In the rows, 128 means zero.
Rows, each with its class:
[141 114  99 104 119  93 148 135 161 131 112 110 152 171 146 128 112 133
 133 106 138 119 104 130 133 119 109 152 149 142 119  93  73 128 156 138
 135 173 110 160 134 103 160 124 136 159 144 136 127  93 129 128 160  94
 155 125 138 134 134 141 134 172 125 127 198 124  97 134 145 141 131 153
 102 103 125 130 120 138 128 141 122 120  80 142 141 152 123 132 126 100
 106 112  97 143 134 138  91 113 104 101 176 119 115 143 121 133 164 105
 106 104 119 124 104 120 103 132 161 152 135 126  83 117 130 109 105 134
 107 130 123  62 101 129 162  97 174 120 112 137 122 161 123 168 123 135
 140 145 122 162] : Z
[132 131 143  89 122 126 119 122 154 124 104 140 156 140 156 137 113 111
 110 126  89 117  85 125  95 141 112 155 152 190 110 109  85 139 134 147
 152 170 122 149 121  86 158 165 111 146 116 126 125 100 148 127 168  89
 142 114 161 102 124 139 119 172 147 143 252 116  92 127 133 127 122 156
  93  90 129 132 133 162 128 158 142  85  94 151 113 143  78  86 143  90
  91 123 123 160 117 141 102 149 109 111 139 128  98 133 138 137 169 107
 141  90 127 124 115  93  53 109 149 137 123 124  82  92 152 118 102 127
 122 142 117  82  94 155 116  85 149 101 138 136 138 115 135 136 122 152
 144 123  94 161] : Z
[129 129 146 110 134 149 106 125 134 118 118 141 116 127 141 135 127 130
 100 126 101 132 120 126 113 140 127 121 129 147 130 136 152 141 100 144
 140 140 143 119 111 108 135 144 113 140 127 126 114 117 136 145 130 116
 142 127 155 109 117 118 117 134 145 113 185 114 108 118 113 111 122 132
  93 121 118 128 147 144 132 145 142 109 140 121 128 139  78 107 145 116
 114 143 139 146 113 154 129 124 134 134 129 138 123 123 140 134 152 129
 136 104 138 131 126 117  67 111 120 119 114 113 115 105 134 129 107 129
 143 133 136 111 119 148 113 116 112 120 147 130 134  94 138 113 126 138
 134 121  97 117] : S
[138 121  97  93 109  99 133 125 151 140 112 129 154 154 145 129 123 115
 121 115 101 131  92 126 116 132 101 172 155 134 103  81  62 123 167 146
 154 150 114 156 112  99 154 148 126 145 112 129 147 110 149 114 181  93
 140 120 149 106 151 150 115 182 148 128 238 103 101 124 153 150 127 142
  98  98 142 131 118 191 129 143 106 147  84 155 109 139 107 106 141  80
 115 128 110 145 130 126  85 138  82 112 161 113  99 137 119 149 159 106
 132 105 120 103 103 107 104 123 161 169 148 135  81 101 128 111 114 132
 124 140 107  79  91 143 141  92 157  99 106 153 141 146 120 137 117 144
 140 128 105 156] : Z
[129 134 124  94 117 110 140 128 151 133 101 120 167 143 150 133 114 108
 136 135 106 126  76 121 102 128 109 170 157 186 104 101  61 135 157 145
 151 156 111 153 128  96 156 155 115 145 115 136 134 113 141 114 175 100
 137 112 152 105 131 151 119 178 145 164 232 120 100 137 148 142 126 162
 105  96 137 131 128 163 125 137 114 103  80 161 110 142 111 102 135  93
  98 113 115 142 121 130  98 151  98 104 141 124  97 137 123 135 158 109
 135  90 109 127 120 109  96 118 156 149 135 130  87 109 154 101 112 130
 114 138 108  83  93 147 121  88 167 102 126 130 130 145 121 142 128 155
 141 125 109 170] : Z
[130 119  82 122 123  90 161 144 157 131  98  91 150 170 136 127 118 133
 128  91 157 134 114 130 135 108  94 153 131 139 119 109  87 127 168 125
 143 152 101 143 129  91 161 120 156 173 153 142 123 123 129 125 132  97
 160 132 141 155 134 131 126 178 145 112 174 126  89 139 129 135 139 142
  99 127 127 128 107 143 114 113  98 133  88 137 147 172 116 127 159 103
 106 124  78 143 124 157  79  86 100  75 188 115 109 159 117 127 191 126
  85 100 140 127  88 121 108 133 139 188 129 114  73 134 126 113  75 127
 124 140 120  65 101 152 138 111 178 131 111 134 116 176 119 135 130 133
 152 148 117 173] : Z
[126 128 132  93 120 115 127 136 157 122 103 130 163 150 149 133 111 117
 126 123 102 112  83 115 104 131 111 162 159 189 111 108  75 134 130 148
 151 172 125 153 124  87 162 155 117 149 120 135 122  99 147 128 169  92
 144 110 158 106 121 139 120 171 132 154 241 115  91 134 142 130 132 163
 101  87 135 133 125 158 130 152 136  86  90 153 120 149  93  97 152  91
  97 112 118 158 119 138 101 142 106 108 144 125 105 128 137 137 170 104
 136  87 115 134 113 109  58 118 149 136 129 122  79 107 155 111 104 129
 114 147 116  78  92 156 127  82 158  90 133 126 129 125 134 147 123 144
 142 129 101 163] : Z
[126 134 138 107 125 145 112 125 133 126 113 139 120 124 138 137 140 116
  94 102 107 133 120 120 108 144 122 127 136 142 121 129 134 139 122 145
 150 130 139 121 111 113 135 142 115 143 122 120 127 132 137 135 132 117
 132 133 146 114 134 122 109 138 157 114 194 109 115 120 126 121 121 128
 103 126 126 128 141 150 120 130 123 135 126 132 123 138  83 100 154 108
 122 144 135 131 117 151 118 133 121 132 134 130 114 119 132 141 149 130
 134 107 141 121 120 104  90 111 120 133 128  99 105 117 124 128 109 121
 148 133 122 115 110 153 108 125 114 124 140 142 134 105 133 114 125 138
 138 113  95 121] : S
[131 129 131 107 129 133 117 129 130 120 114 134 129 133 142 134 123 124
 106 120 111 122 112 125 114 138 125 129 141 153 127 130 132 139 118 143
 139 148 131 129 119  95 149 151 120 149 134 127 112 107 136 144 123 110
 139 132 148 124 140 121 117 145 142 117 190 124 100 123 127 112 124 137
  92 110 117 130 132 143 130 147 140 101 122 127 133 148  85 108 143 110
 110 131 151 150 122 153 113 121 136 129 136 127 128 125 134 134 156 123
 131 105 131 128 118 116  68 117 129 129 123 121 100 106 131 126 100 124
 132 137 133 101 111 147 118 111 131 122 144 139 132 110 136 129 128 137
 133 123 106 128] : S
[134 124 137 105 134 146 113 120 143 108 112 136 102 141 146 135 126 139
  84 110 111 126 124 127 110 139 120 122 133 142 126 147 166 141 103 145
 149 150 136 118 112  91 155 138 122 159 157 117  91  95 129 163 121 102
 158 148 150 132 120 113 112 143 157  89 200 127  86 117 108 100 123 134
  64 123  98 133 145 139 118 137 147  94 129 122 152 154  53 117 154 109
  98 144 140 147 111 180 111  95 139 119 155 132 128 133 132 130 175 127
 111 102 149 134 108 110  31 114 119 120 103 103  99  93 128 136  76 116
 144 137 138  74 106 155 120 109 128 130 146 142 130  95 143 125 122 134
 145 123  94 120] : S
[130 131 133 107 126 134 126 124 143 122 114 134 137 130 141 134 121 121
 120 126 107 123 114 124 102 134 120 138 142 159 122 121 114 139 127 136
 143 147 134 133 121 105 140 143 121 136 124 131 122 118 135 109 142 109
 134 122 144 114 122 129 120 149 134 129 189 121 108 128 127 124 119 140
 105 113 126 131 135 147 131 140 129 107 115 136 124 138  98 109 136 110
 109 132 129 145 119 137 119 130 116 115 132 128 118 123 133 133 149 115
 137 110 129 128 123 118  84 129 138 127 128 123 106 114 133 125 114 120
 121 129 121 105 114 141 120 104 133 115 135 131 133 110 132 127 130 142
 128 119 111 130] : S
[135 107  95 104 119  79 147 139 155 128 112  99 159 170 140 130 104 139
 143 109 144 126 110 131 133 111 103 151 147 154 119 100  79 121 154 131
 135 170 106 150 133 102 163 122 137 156 147 133 120  95 130 137 155  95
 160 124 133 143 126 137 132 171 114 138 192 134  87 137 150 137 131 148
 110 107 127 138 115 132 123 127 120 103  79 141 142 155 114 139 128 103
 104 108  90 143 139 135  87 107 106  98 173 116 116 142 122 127 162 110
  99  98 117 127 104 119  84 142 159 160 131 126  85 123 134 108  92 124
 105 138 127  63 108 130 153 101 180 119 101 137 118 162 118 159 127 131
 145 155 124 169] : Z
[141 106  88  98 111  90 128 127 156 138 112 106 146 165 144 128 118 123
 122 107 117 126  99 134 126 126 105 163 157 121 112  77  77 119 163 148
 145 158 119 160 120 108 158 135 130 153 136 125 137  91 140 132 177  88
 150 135 134 117 154 147 119 173 134 114 224 110 101 134 152 139 126 138
  90  99 139 131 113 141 127 144 123 133  85 151 127 143 113 135 130  84
 118 111 100 145 137 124  84 145  92 112 172 109 109 138 119 147 157 104
 122 106 119 108 109 107 102 131 166 168 149 130  83 106 127 110 119 140
 116 136 119  69  96 134 156  96 164 109  95 153 135 153 119 152 117 133
 143 136 116 154] : Z
[126 138 147 103 128 143 120 124 137 122 119 139 139 121 139 133 119 120
 115 127  98 122 110 111 107 133 125 133 138 169 122 130 121 141 118 142
 144 146 130 130 125 106 137 152 118 138 113 126 121 128 138 127 137 114
 128 126 148 109 117 126 121 148 139 139 187 116 107 128 126 116 119 140
 110 111 118 131 137 151 127 138 129 110 123 134 119 136  93  99 140 114
 108 128 133 144 117 144 125 133 123 122 128 135 119 125 131 134 151 122
 128 107 124 133 127 114  87 114 116 121 122 123 110 117 136 121 120 122
 132 135 124 113 112 148 109 110 141 117 147 126 128 110 135 119 132 145
 134 121 105 135] : S
[134 123 123  99 123 101 150 144 162 115 108 119 161 171 149 136  97 130
 140 109 133 116  89 115 128 118 110 152 153 196 118 121  86 132 131 131
 136 186 112 164 134  86 171 139 132 159 141 138 109  90 135 148 157  87
 164 123 145 130 111 131 127 181 122 149 218 146  75 132 135 130 134 169
 103  95 123 138 120 145 123 146 130  66  86 150 140 162 106 115 138 103
  86 109 103 156 124 147 101 105 117  89 166 115 115 150 130 124 185  98
 110  93 122 154 105 110  50 128 153 142 125 119  73 121 161 109  86 129
 105 140 125  61 100 142 142  89 179 111 133 123 108 147 136 158 129 141
 146 143 109 169] : Z
[129 132 143  83 118 124 133 132 149 123 101 135 165 140 150 135 112 113
 125 127  98 120  80 109  99 136 113 157 158 200 107 113  79 137 134 140
 152 163 129 149 124  86 160 157 113 142 116 136 124 109 140 124 169 100
 140 107 158 101 120 139 114 178 136 159 228 123  93 131 146 129 125 166
 111  94 132 140 133 154 130 148 122  79  92 157 107 143  98  86 131  80
  95 116 127 153 116 137 108 151 109 108 133 127  99 132 134 133 165 105
 138  87 121 139 116 107  64 109 155 129 129 119  84 108 158 113 109 126
 115 142 111  87  93 154 113  82 153  99 141 122 130 123 135 138 126 153
 139 130  99 161] : Z
